data =
[[474 273 452 366 297 443 630 229 459 424 544 395 653 396]
 [406 502 366 539 577 472 287 289 450 429 379 360 140 529]
 [778 508 621 277 319 310 498 399 547  35 529 609 283 607]
 [506 491 312 415 321 379 420 336 422 265 452 414 429 593]
 [379 246 307 233 420 497 448 337 597 309 379 310 475 488]
 [441 507 457 362 255 640 370 192 291 249 340 459 392 459]
 [500 457 379 459 180 473 439 502 559 425 681 381 431 406]
 [367 366 412 285 341 407 470 321 506 484 451 413 521 369]
 [514 460 377 427 179 459 445 475 562 383 659 381 431 458]
 [496 492 677 364 238 676 299 488 546 208 436 459 317 334]
 [450 528 457 468 487 324 356 434 354 688 467 579 308 438]
 [455 607 492 630 472 416 386 270 383 590 487 485 201 466]
 [357 482 357 480 325 559 325 328 344 321 344 388 427 445]
 [407 536 478 481 371 461 442 291 531 523 464 440 315 431]
 [647 329 333 163 640 442 316 595 223 237 425 584 549 337]
 [485 409 485 387 692 540 292 525 340 103 149 556 591 450]]
data[0][0] => 474
data[15][12] => 591
data[12] => [357, 482, 357, 480, 325, 559, 325, 328, 344, 321, 344, 388, 427, 445]
data[:, 7] => [229, 289, 399, 336, 337, 192, 502, 321, 475, 488, 434, 270, 328, 291, 595, 525]
data[:, 4] => [297, 577, 319, 321, 420, 255, 180, 341, 179, 238, 487, 472, 325, 371, 640, 692]
data[13] => [407, 536, 478, 481, 371, 461, 442, 291, 531, 523, 464, 440, 315, 431]
data[8][5] => 459
data[2][7] => 399
data[11][0] => 455
data[3][13] => 593
data[9][7] => 488
data[14][3] => 163
data[6] => [500, 457, 379, 459, 180, 473, 439, 502, 559, 425, 681, 381, 431, 406]
data[0] => [474, 273, 452, 366, 297, 443, 630, 229, 459, 424, 544, 395, 653, 396]
data[1][8] => 450
data[5][2] => 457
data[:, 3] => [366, 539, 277, 415, 233, 362, 459, 285, 427, 364, 468, 630, 480, 481, 163, 387]
data[15][10] => 149
data[:, 6] => [630, 287, 498, 420, 448, 370, 439, 470, 445, 299, 356, 386, 325, 442, 316, 292]
data[4][10] => 379
data[7][2] => 412
data[6][7] => 502
data[5][3] => 362
data[14][1] => 329
data[10][13] => 438
data[:, 10] => [544, 379, 529, 452, 379, 340, 681, 451, 659, 436, 467, 487, 344, 464, 425, 149]
data[7][3] => 285
data[11][3] => 630
data[1] => [406, 502, 366, 539, 577, 472, 287, 289, 450, 429, 379, 360, 140, 529]
data[8][4] => 179
data[:, 8] => [459, 450, 547, 422, 597, 291, 559, 506, 562, 546, 354, 383, 344, 531, 223, 340]
data[9][11] => 459
data[3][11] => 414

B =
[[ 41.0 -27.4 -18.5  19.2  10.2 -16.6  18.9  39.3 -13.1  13.4   1.7  -9.9
   -3.7 -32.8]
 [-20.4   0.8 -12.2 -20.5  13.8 -18.9  -7.9 -15.4 -31.3  16.4  28.0 -30.3
    9.5  -5.2]
 [-33.9 -47.8  14.3  32.1  22.9 -14.3   7.5 -34.4  32.3 -12.8 -10.0  16.8
   30.6   8.1]]
B[-3][-14] = 41.0
B[1][8] = -31.3
B[0][9] = 13.4
B[1][-8] = -7.9
B[0][1] = -27.4
B[1][12] = 9.5
B[:, -7] = [39.3, -15.4, -34.4]
B[-1][6] = 7.5
B[2][-3] = 16.8
B[0][-2] = -3.7
B[-1] = [-33.9, -47.8, 14.3, 32.1, 22.9, -14.3, 7.5, -34.4, 32.3, -12.8, -10.0, 16.8, 30.6, 8.1]
B[:, -13] = [-27.4, 0.8, -47.8]
B[:, -12] = [-18.5, -12.2, 14.3]
B[1][11] = -30.3
B[1][5] = -18.9
B[0][4] = 10.2
B[-3][5] = -16.6
B[0] = [41.0, -27.4, -18.5, 19.2, 10.2, -16.6, 18.9, 39.3, -13.1, 13.4, 1.7, -9.9, -3.7, -32.8]
B[-2][-14] = -20.4
B[0][-4] = 1.7
B[-3][11] = -9.9
B[2][0] = -33.9
B[-3][6] = 18.9
